Here is a tiny trained network, its code and every weight. The questions are about switching its units off for an input and a target symbol, where a switched-off unit gives its printed mean instead of its output.

import numpy as np


def w(rows, s, z=0):
    codes = np.array(rows[::2]) - 128.0
    scale = np.full(codes.shape[1], s)
    scale[-1] = z or s
    return codes * scale


def norm(h):
    return h / np.sqrt((h * h).mean(-1, keepdims=True) + 1e-5)


def f(y):
    return y / 2 * (1 + np.tanh(0.7978845608 * (y + 0.044715 * y**3)))


def softmax(a):
    e = np.exp(a - a.max(-1, keepdims=True))
    return e / e.sum(-1, keepdims=True)


def log_softmax(a):
    a = a - a.max(-1, keepdims=True)
    return a - np.log(np.exp(a).sum(-1, keepdims=True))


def net(x, mask):
    ids = ['ΓΛΨαθξτ'.index(c) for c in x.split()]
    T = len(ids)
    res = E[ids] + P[:T]
    u = 0
    for l in range(3):
        q, k, v = (norm(res) @ M[l].T for M in (Q, K, V))
        z = softmax(np.where(np.tri(T) > 0, q @ k.T / 2**0.5, -1e9)) @ v
        res = res + np.where(mask[u], z, O[l][:, -1]) @ O[l][:, :-1]
        u += 1
        y = f(norm(res) @ A[l][:, :-1].T + A[l][:, -1])
        res = res + np.where(mask[u : u + 12], y, B[l][:, -1]) @ B[l][:, :-1]
        u += 12
    return log_softmax(norm(res)[-1] @ U[:, :-1].T + U[:, -1])


Q, K, V, O, A, B = {}, {}, {}, {}, {}, {}
E = w([
[157,187,34,110,170,198,151,155],'Γ',
[50,121,127,57,104,117,102,129],'Λ',
[207,77,100,102,254,200,134,155],'Ψ',
[148,205,112,223,143,177,62,139],'α',
[176,38,86,174,119,169,60,204],'θ',
[179,130,60,187,158,66,201,182],'ξ',
[194,115,161,109,65,79,112,68],'τ',
],0.0059)
P = w([
[135,165,211,171,124,192,253,148],'0',
[167,187,150,92,96,158,197,194],'1',
[151,159,105,129,112,151,181,159],'2',
[141,145,98,148,113,139,155,135],'3',
[132,136,96,155,126,124,140,124],'4',
[131,123,98,162,143,114,130,117],'5',
[127,109,105,167,154,98,117,120],'6',
[126,112,121,165,171,94,105,124],'7',
[135,109,126,165,181,92,100,123],'8',
],0.0047)
Q[0] = w([
[73,109,247,92,148,5,152,68],'L0H1',
[78,60,165,89,85,111,116,93],'L0H1',
],0.0033)
K[0] = w([
[10,111,248,27,98,144,136,164],'L0H1',
[67,158,250,76,70,209,166,233],'L0H1',
],0.002)
V[0] = w([
[33,124,113,45,177,160,68,141],'L0H1',
[2,113,182,88,110,48,105,129],'L0H1',
],0.0045)
O[0] = w([
[208,39,57,143,115,105,67,38,76],'L0H1',
[132,32,38,254,105,154,142,19,2],'L0H1',
],0.0036,0.0016)
A[0] = w([
[95,105,168,142,223,123,86,146,73],'L0N1',
[64,128,134,117,191,147,137,142,72],'L0N2',
[102,95,83,94,91,79,99,100,57],'L0N3',
[99,118,170,178,105,109,174,91,38],'L0N4',
[105,146,181,103,127,100,97,103,88],'L0N5',
[87,74,62,122,99,214,159,140,16],'L0N6',
[92,124,117,156,80,134,164,81,56],'L0N7',
[123,89,115,58,108,118,107,114,77],'L0N8',
[114,105,176,116,138,55,72,122,60],'L0N9',
[163,91,92,254,134,152,80,38,100],'L0N10',
[158,85,69,183,166,167,112,110,102],'L0N11',
[124,155,171,152,133,158,210,70,5],'L0N12',
],0.0047,0.0019)
B[0] = w([
[134,183,47,131,94,133,109,129,136],'L0N1',
[81,160,62,140,64,106,181,116,134],'L0N2',
[193,133,125,148,162,207,188,161,209],'L0N3',
[119,131,165,109,118,146,162,153,97],'L0N4',
[191,94,86,132,109,127,147,128,123],'L0N5',
[168,170,168,155,143,145,212,149,153],'L0N6',
[144,121,194,90,133,188,180,206,135],'L0N7',
[175,174,63,123,129,149,160,130,162],'L0N8',
[174,162,105,185,73,146,186,134,127],'L0N9',
[16,129,157,50,114,81,4,109,251],'L0N10',
[126,130,184,155,216,82,58,162,165],'L0N11',
[141,103,203,99,95,182,135,160,92],'L0N12',
],0.0037,0.0019)
Q[1] = w([
[60,108,33,84,135,125,124,57],'L1H1',
[80,188,4,155,209,173,36,224],'L1H1',
],0.0046)
K[1] = w([
[185,126,129,171,183,89,98,127],'L1H1',
[113,81,115,163,156,2,59,99],'L1H1',
],0.0066)
V[1] = w([
[4,92,48,137,111,182,71,162],'L1H1',
[182,129,190,125,74,105,54,197],'L1H1',
],0.004)
O[1] = w([
[147,221,124,20,21,117,114,242,114],'L1H1',
[87,49,172,199,73,255,125,165,252],'L1H1',
],0.0045,0.0013)
A[1] = w([
[181,115,182,145,103,88,151,67,130],'L1N1',
[185,62,183,138,101,160,134,155,60],'L1N2',
[226,110,75,171,88,174,227,112,54],'L1N3',
[159,158,154,152,71,135,106,121,54],'L1N4',
[112,94,164,121,67,128,168,74,144],'L1N5',
[92,92,141,84,131,139,87,152,49],'L1N6',
[117,169,89,48,117,66,121,72,72],'L1N7',
[172,193,133,153,169,147,107,162,141],'L1N8',
[134,122,113,163,98,136,104,156,125],'L1N9',
[80,86,254,165,179,109,160,108,3],'L1N10',
[68,65,128,147,167,112,84,128,136],'L1N11',
[81,174,140,90,188,143,153,186,87],'L1N12',
],0.0057,0.004)
B[1] = w([
[114,111,108,106,28,193,110,165,168],'L1N1',
[53,77,104,153,141,135,173,113,136],'L1N2',
[139,186,74,254,154,138,138,102,181],'L1N3',
[85,176,161,101,174,141,117,122,99],'L1N4',
[130,164,91,104,65,127,140,125,189],'L1N5',
[91,148,89,175,120,131,152,125,128],'L1N6',
[130,65,148,88,168,124,187,96,170],'L1N7',
[64,86,132,59,99,99,161,80,253],'L1N8',
[106,106,96,94,149,117,139,81,155],'L1N9',
[182,63,212,50,141,166,130,157,135],'L1N10',
[138,141,61,135,68,68,148,106,199],'L1N11',
[74,83,104,160,88,80,129,90,240],'L1N12',
],0.0042,0.002)
Q[2] = w([
[5,135,74,204,238,114,106,174],'L2H1',
[121,175,53,9,115,3,44,123],'L2H1',
],0.0064)
K[2] = w([
[149,90,41,212,77,113,138,52],'L2H1',
[182,126,137,185,154,10,2,163],'L2H1',
],0.0078)
V[2] = w([
[116,127,104,67,2,88,125,101],'L2H1',
[158,102,96,130,96,68,200,185],'L2H1',
],0.0051)
O[2] = w([
[210,205,43,122,1,127,134,53,248],'L2H1',
[170,61,155,205,15,50,132,168,198],'L2H1',
],0.0047,0.0014)
A[2] = w([
[195,157,156,70,80,103,206,78,90],'L2N1',
[100,120,236,103,157,174,143,213,2],'L2N2',
[73,152,254,182,188,109,79,89,105],'L2N3',
[121,183,122,193,16,157,131,143,110],'L2N4',
[199,238,135,109,133,77,104,144,32],'L2N5',
[202,190,41,235,105,187,200,92,138],'L2N6',
[171,66,82,90,126,122,147,184,192],'L2N7',
[131,126,151,209,99,11,150,160,17],'L2N8',
[166,93,212,74,130,190,117,77,44],'L2N9',
[78,203,82,150,198,93,166,139,86],'L2N10',
[131,215,105,60,175,106,180,79,83],'L2N11',
[161,138,85,84,117,199,127,180,66],'L2N12',
],0.0061,0.0029)
B[2] = w([
[175,57,136,158,111,148,107,152,172],'L2N1',
[158,95,66,174,139,106,62,54,198],'L2N2',
[197,223,76,73,78,129,175,181,156],'L2N3',
[161,150,119,136,208,104,128,97,240],'L2N4',
[120,36,177,114,142,168,227,165,131],'L2N5',
[115,112,32,165,119,81,22,2,255],'L2N6',
[149,196,153,121,139,149,171,115,196],'L2N7',
[80,141,199,151,121,63,132,78,138],'L2N8',
[176,78,153,89,59,109,174,147,136],'L2N9',
[90,98,181,65,82,144,115,92,161],'L2N10',
[63,40,157,176,105,127,87,86,144],'L2N11',
[74,198,168,105,89,129,115,119,138],'L2N12',
],0.006,0.0041)
U = w([
[127,74,111,197,135,160,75,229,62],'Γ',
[221,64,150,78,59,151,145,131,244],'Λ',
[177,85,105,60,253,126,167,133,96],'Ψ',
[30,109,171,72,112,176,117,96,9],'α',
[156,251,112,88,111,154,122,182,144],'θ',
[130,152,187,157,137,30,192,131,69],'ξ',
[164,121,70,167,126,116,92,37,198],'τ',
],0.0063,0.0012)

Each question gives the input, a string of symbols that net reads in full, and the target symbol t.
The units are the heads (2 rows each of Q, K, V and O) and the neurons (one row each of A and B). Each row of codes is followed by its name. A weight is (code - 128) times the scale printed after its matrix; where a second scale follows, it is the last column's (O, A, B and U).
mask holds one flag per unit, layer by layer, with each layer's heads first. A switched-off unit (its flag False) gives its mean, the last column of its rows in O or B, instead of its output. The means were averaged over made-up inputs and are rounded, as every weight is.
A unit's drop is (log p(t) with every unit on - log p(t) with that unit switched off) / (log p(t) with every unit on - log p(t) with every unit switched off).
The circuit of an input: a set's keep is (log p(t) with only the set's units on - log p(t) with every unit switched off) / (log p(t) with every unit on - log p(t) with every unit switched off). Starting from the 12 units with the biggest drops (on a tie, the unit counted first), units are removed one at a time, each time the one whose removal leaves the highest keep (on an exact tie, the one counted first), for as long as the keep stays at least 0.8.
units of the circuit, in order: the units of the circuit, biggest drop first
unit that matters most: the unit with the biggest drop
k most important neurons: the k neurons with the biggest drops, biggest first
top k neurons in layer l: the k neurons of layer l with the biggest drops, biggest first
drop of u: that unit's drop, to one decimal
input Ψ τ Λ Λ ξ Λ, target ξ: 3 most important neurons => (L1N7 L2N6 L0N3)
input Λ Λ Λ Γ, target Λ: top 2 neurons in layer 2 => (L2N5 L2N1)
input Ψ Γ Ψ θ τ, target Λ: 2 most important neurons => (L2N6 L2N9)
input Λ Ψ α, target α: units of the circuit, in order => (L1N8 L2N11 L0H1 L2N5)
input τ θ Λ Λ α α ξ τ α, target θ: unit that matters most => L1N3
input θ Λ Ψ, target θ: units of the circuit, in order => (L0H1 L2N12)
input ξ Λ Ψ α Λ Λ, target α: top 2 neurons in layer 1 => (L1N7 L1N11)
input Λ τ Λ α, target θ: top 2 neurons in layer 2 => (L2N3 L2N6)
input ξ Λ ξ Λ θ θ, target Γ: 2 most important neurons => (L0N10 L1N3)
input α ξ α Λ, target ξ: 3 most important neurons => (L1N12 L1N8 L0N10)
input Λ α ξ Λ θ θ Ψ α Λ, target α: top 2 neurons in layer 1 => (L1N2 L1N1)
input τ Λ τ θ Λ θ Ψ Λ, target θ: 3 most important neurons => (L0N3 L1N8 L2N6)
input θ Ψ Λ Λ Γ θ, target Γ: top 2 neurons in layer 0 => (L0N10 L0N3)
input Γ Γ τ τ Λ Λ Ψ Λ, target Ψ: unit that matters most => L1H1
input τ τ α θ Λ Ψ Ψ Λ Λ, target Ψ: top 3 neurons in layer 1 => (L1N7 L1N1 L1N5)
input Ψ τ Λ Γ Λ ξ Λ Γ, target ξ: top 2 neurons in layer 0 => (L0N3 L0N8)
input θ τ Λ Λ Λ, target Λ: top 2 neurons in layer 2 => (L2N6 L2N1)
input α Λ ξ θ, target ξ: 2 most important neurons => (L0N10 L2N8)
input θ Λ Γ α Λ Λ Λ Λ ξ, target ξ: 2 most important neurons => (L2N8 L2N6)
input Λ θ Ψ Γ Λ τ ξ Λ α, target ξ: most important neuron => (L1N11)
input ξ Ψ Λ τ θ τ Λ Γ, target α: 2 most important neurons => (L2N10 L1N8)
input Λ Λ Λ, target Λ: 2 most important neurons => (L0N10 L1N7)
input Λ ξ τ Λ α Ψ α Λ Ψ, target α: top 2 neurons in layer 0 => (L0N1 L0N2)
input Λ Λ τ τ Λ Γ θ Ψ, target θ: top 2 neurons in layer 0 => (L0N1 L0N10)
input α Γ Λ τ Λ Γ, target α: 2 most important neurons => (L2N10 L0N11)
input Ψ τ ξ Λ ξ α, target ξ: top 2 neurons in layer 2 => (L2N8 L2N6)
input τ τ α α Λ Λ Λ Γ, target Λ: unit that matters most => L0H1
input ξ Λ θ, target ξ: 3 most important neurons => (L0N10 L2N8 L1N1)
input Ψ Λ Λ Λ τ θ θ θ, target θ: top 2 neurons in layer 0 => (L0N10 L0N1)
input Λ Ψ Ψ Λ Λ ξ Γ, target ξ: drop of L2N6 => 0.1
